Here is a tiny trained network, its code and every weight. The questions are about switching its units off for an input and a class, where a switched-off unit gives its printed mean instead of its output.

import numpy as np


def w(rows, s, z=0):
    codes = np.array(rows[::2]) - 128.0
    scale = np.full(codes.shape[1], s)
    scale[-1] = z or s
    return codes * scale


def f(y):
    return np.maximum(y, 0)


def log_softmax(a):
    a = a - a.max(-1, keepdims=True)
    return a - np.log(np.exp(a).sum(-1, keepdims=True))


def net(x, mask):
    res = np.array(x, float).reshape(1, 6) / 4 @ E
    y = f(res @ A[0][:, :-1].T + A[0][:, -1])
    res = res + np.where(mask, y, B[0][:, -1]) @ B[0][:, :-1]
    return log_softmax(res[-1] @ U[:, :-1].T + U[:, -1])


A, B = {}, {}
E = w([
[33,202,254,169,54],'x0',
[101,146,97,31,52],'x1',
[111,74,130,126,105],'x2',
[165,126,154,244,174],'x3',
[112,123,124,122,143],'x4',
[159,133,136,141,88],'x5',
],0.0094)
A[0] = w([
[50,164,238,88,89,192],'N0',
[82,152,201,224,157,100],'N1',
[141,142,223,125,135,92],'N2',
[104,32,167,92,100,198],'N3',
[158,162,18,183,232,86],'N4',
[87,162,205,98,75,1],'N5',
[168,132,62,2,109,102],'N6',
[207,42,78,152,168,245],'N7',
],0.0081,0.0073)
B[0] = w([
[209,146,207,123,177,247],'N0',
[111,23,101,161,17,201],'N1',
[106,134,80,164,99,159],'N2',
[195,145,94,93,157,187],'N3',
[124,94,181,89,106,195],'N4',
[167,143,46,51,126,163],'N5',
[106,66,34,144,8,215],'N6',
[137,177,163,42,162,249],'N7',
],0.011)
U = w([
[144,188,97,1,189,193],'0',
[178,81,217,80,214,177],'1',
[108,21,49,125,121,5],'2',
],0.0095,0.0034)

Each question gives the input, the list of numbers given to net, and the class t.
The units are the neurons (one row each of A and B). Each row of codes is followed by its name. A weight is (code - 128) times the scale printed after its matrix; where a second scale follows, it is the last column's (A, B and U).
mask holds one flag per neuron, in row order. A switched-off neuron (its flag False) gives its mean, the last column of its row in B, instead of its output. The means were averaged over made-up inputs and are rounded, as every weight is.
A unit's drop is (log p(t) with every unit on - log p(t) with that unit switched off) / (log p(t) with every unit on - log p(t) with every unit switched off).
The circuit of an input: a set's keep is (log p(t) with only the set's units on - log p(t) with every unit switched off) / (log p(t) with every unit on - log p(t) with every unit switched off). Starting from all 8 units, units are removed one at a time, each time the one whose removal leaves the highest keep (on an exact tie, the one counted first), for as long as the keep stays at least 0.8.
units of the circuit, in order: the units of the circuit, biggest drop first
top k neurons: the k neurons with the biggest drops, biggest first
drop when u is switched off: that unit's drop, to one decimal
input [3,0,-8,-3,0,-7], class 1: units of the circuit, in order	N0, N7
input [6,-3,-8,-5,-5,2], class 1: units of the circuit, in order	N0
input [-3,-3,8,-1,2,-8], class 0: top 2 neurons	N0, N7
input [-3,-8,2,-6,0,7], class 0: units of the circuit, in order	N0, N7
input [-6,5,7,2,-4,7], class 0: top 3 neurons	N7, N1, N3
input [6,-4,5,1,-5,0], class 2: top 2 neurons	N1, N7
input [-5,-3,8,-4,-8,3], class 0: top 2 neurons	N7, N1
input [-7,3,-7,-2,2,-7], class 2: top 3 neurons	N6, N0, N3
input [-2,1,4,-5,7,1], class 2: top 3 neurons	N6, N0, N7
input [-4,-7,4,-1,-7,1], class 0: top 2 neurons	N7, N0
input [-2,6,1,-2,-6,-6], class 2: top 2 neurons	N6, N7
input [-6,1,2,-5,2,4], class 2: top 3 neurons	N6, N0, N5
input [-4,5,8,4,-4,-4], class 0: top 2 neurons	N7, N1
input [-6,4,6,6,-5,6], class 0: units of the circuit, in order	N7
input [-2,-8,6,-3,1,-4], class 0: top 4 neurons	N0, N7, N1, N3
input [-3,5,-6,0,6,-3], class 2: top 2 neurons	N6, N0
input [-1,5,2,-6,1,8], class 2: top 2 neurons	N6, N7
input [-6,8,0,-1,-6,6], class 2: top 2 neurons	N6, N0
input [-1,1,5,7,2,6], class 0: drop when N0 is switched off	1.3
input [5,-1,-5,2,-3,2], class 2: top neuron	N1
input [-3,3,7,-7,6,-1], class 2: drop when N6 is switched off	2.4
input [-6,-4,5,0,-1,-5], class 0: drop when N7 is switched off	0.7
input [7,-2,-4,6,1,8], class 2: drop when N4 is switched off	0.0
